Here is a tiny trained network, its code and every weight. The questions are about switching its units off for an input and a target symbol, where a switched-off unit gives its printed mean instead of its output.

import numpy as np


def w(rows, s, z=0):
    codes = np.array(rows[::2]) - 128.0
    scale = np.full(codes.shape[1], s)
    scale[-1] = z or s
    return codes * scale


def norm(h):
    return h / np.sqrt((h * h).mean(-1, keepdims=True) + 1e-5)


def f(y):
    return y / 2 * (1 + np.tanh(0.7978845608 * (y + 0.044715 * y**3)))


def softmax(a):
    e = np.exp(a - a.max(-1, keepdims=True))
    return e / e.sum(-1, keepdims=True)


def log_softmax(a):
    a = a - a.max(-1, keepdims=True)
    return a - np.log(np.exp(a).sum(-1, keepdims=True))


def net(x, mask):
    ids = ['ΓΔΦΩαβεζθλμξπστψ'.index(c) for c in x.split()]
    T = len(ids)
    res = E[ids] + P[:T]
    r = norm(res)
    for j in range(2):
        rows = slice(2 * j, 2 * j + 2)
        q, k, v = (r @ M[0][rows].T for M in (Q, K, V))
        z = softmax(np.where(np.tri(T) > 0, q @ k.T / 2**0.5, -1e9)) @ v
        o = O[0][rows]
        res = res + np.where(mask[j], z, o[:, -1]) @ o[:, :-1]
    y = f(norm(res) @ A[0][:, :-1].T + A[0][:, -1])
    res = res + np.where(mask[2:6], y, B[0][:, -1]) @ B[0][:, :-1]
    return log_softmax(norm(res)[-1] @ U[:, :-1].T + U[:, -1])


Q, K, V, O, A, B = {}, {}, {}, {}, {}, {}
E = w([
[113,143,115,154,132,114],'Γ',
[108,98,103,167,117,143],'Δ',
[130,138,129,131,91,100],'Φ',
[153,159,21,118,171,109],'Ω',
[27,84,154,118,142,1],'α',
[98,106,117,132,100,145],'β',
[127,172,129,160,114,102],'ε',
[148,170,146,155,143,135],'ζ',
[162,80,111,142,66,130],'θ',
[109,42,152,128,212,148],'λ',
[114,104,153,210,108,96],'μ',
[141,146,99,166,118,171],'ξ',
[193,119,132,180,115,124],'π',
[68,186,110,118,170,153],'σ',
[111,190,110,85,90,148],'τ',
[173,126,106,141,190,74],'ψ',
],0.021)
P = w([
[25,114,72,254,152,73],'0',
[44,121,146,231,93,91],'1',
[79,80,63,171,142,95],'2',
[136,168,185,124,142,127],'3',
[116,161,180,181,107,91],'4',
[74,61,44,165,154,82],'5',
],0.0091)
Q[0] = w([
[155,53,131,75,175,160],'h1',
[108,131,231,128,116,191],'h1',
[166,153,117,50,164,144],'h2',
[152,132,9,117,179,101],'h2',
],0.014)
K[0] = w([
[50,108,85,149,85,133],'h1',
[100,187,171,254,16,234],'h1',
[72,148,167,211,59,128],'h2',
[26,68,140,186,186,14],'h2',
],0.0083)
V[0] = w([
[89,39,228,113,206,35],'h1',
[78,75,216,134,21,228],'h1',
[31,179,131,35,73,79],'h2',
[200,57,90,83,2,23],'h2',
],0.0091)
O[0] = w([
[95,31,242,124,163,115,125],'h1',
[83,125,118,217,109,248,1],'h1',
[36,178,160,88,49,122,108],'h2',
[107,76,108,154,78,59,91],'h2',
],0.011,0.0078)
A[0] = w([
[169,167,168,112,137,1,97],'n1',
[126,49,160,73,221,45,131],'n2',
[252,83,191,150,23,83,253],'n3',
[87,105,46,169,158,139,81],'n4',
],0.0097,0.0058)
B[0] = w([
[156,127,187,201,87,121,255],'n1',
[157,157,185,50,46,254,246],'n2',
[53,141,47,84,229,99,230],'n3',
[210,135,218,83,31,159,141],'n4',
],0.0079,0.0083)
U = w([
[192,169,230,138,63,158,10],'Γ',
[208,63,130,199,85,173,106],'Δ',
[13,126,95,118,93,61,3],'Φ',
[185,135,73,37,88,70,121],'Ω',
[33,73,185,66,118,110,120],'α',
[75,102,104,132,51,199,189],'β',
[124,186,157,201,88,57,122],'ε',
[170,189,162,141,209,167,76],'ζ',
[75,56,29,136,119,91,151],'θ',
[117,69,159,70,212,235,200],'λ',
[65,81,161,196,210,115,162],'μ',
[196,168,58,165,113,188,144],'ξ',
[158,71,80,162,248,104,143],'π',
[33,199,126,82,224,169,175],'σ',
[50,212,69,89,51,154,126],'τ',
[163,74,182,55,185,99,160],'ψ',
],0.014,0.0056)

Each question gives the input, a string of symbols that net reads in full, and the target symbol t.
The units are the heads (2 rows each of Q, K, V and O) and the neurons (one row each of A and B). Each row of codes is followed by its name. A weight is (code - 128) times the scale printed after its matrix; where a second scale follows, it is the last column's (O, A, B and U).
mask holds one flag per unit, heads first, then neurons. A switched-off unit (its flag False) gives its mean, the last column of its rows in O or B, instead of its output. The means were averaged over made-up inputs and are rounded, as every weight is.
A unit's drop is (log p(t) with every unit on - log p(t) with that unit switched off) / (log p(t) with every unit on - log p(t) with every unit switched off).
The circuit of an input: a set's keep is (log p(t) with only the set's units on - log p(t) with every unit switched off) / (log p(t) with every unit on - log p(t) with every unit switched off). Starting from all 6 units, units are removed one at a time, each time the one whose removal leaves the highest keep (on an exact tie, the one counted first), for as long as the keep stays at least 0.8.
circuit, biggest first: the units of the circuit, biggest drop first
top k neurons: the k neurons with the biggest drops, biggest first
heads that matter: for each layer, one digit per head in row order, 1 if its drop is at least 0.15 and else 0, layers parted by /
input λ Γ Γ μ, target λ: heads that matter => 11
input Φ β ε π θ, target π: heads that matter => 01
input σ Γ θ ε σ Φ, target Φ: circuit, biggest first => h2, n4
input Ω τ ζ, target Ω: heads that matter => 10
input ε Γ ζ Γ Δ, target ζ: heads that matter => 01
input τ θ ξ β, target β: circuit, biggest first => h1
input Φ α θ, target α: heads that matter => 11
input Γ λ π, target λ: heads that matter => 10
input Γ Δ β π λ ξ, target λ: heads that matter => 10
input ε Ω ψ ε Γ ε, target ψ: heads that matter => 10
input θ Ω θ τ, target τ: circuit, biggest first => h1, h2
input λ ζ ε, target λ: circuit, biggest first => h1, h2
input π ζ ε ε, target ε: top 2 neurons => n2, n1
input Γ Φ π π ε, target π: circuit, biggest first => h2
input ε π Γ, target Γ: circuit, biggest first => n2, n1
input ξ Φ λ Γ π π, target λ: circuit, biggest first => h1, n2
input τ ε ε σ Φ Γ, target Γ: circuit, biggest first => n2, n3
input σ θ θ, target θ: heads that matter => 10
input Δ α ψ ε, target ε: heads that matter => 00
input μ Δ ζ θ, target θ: heads that matter => 01
input Ω ψ Γ, target ψ: circuit, biggest first => h1
input τ ε Ω π ε, target π: circuit, biggest first => h2, n3
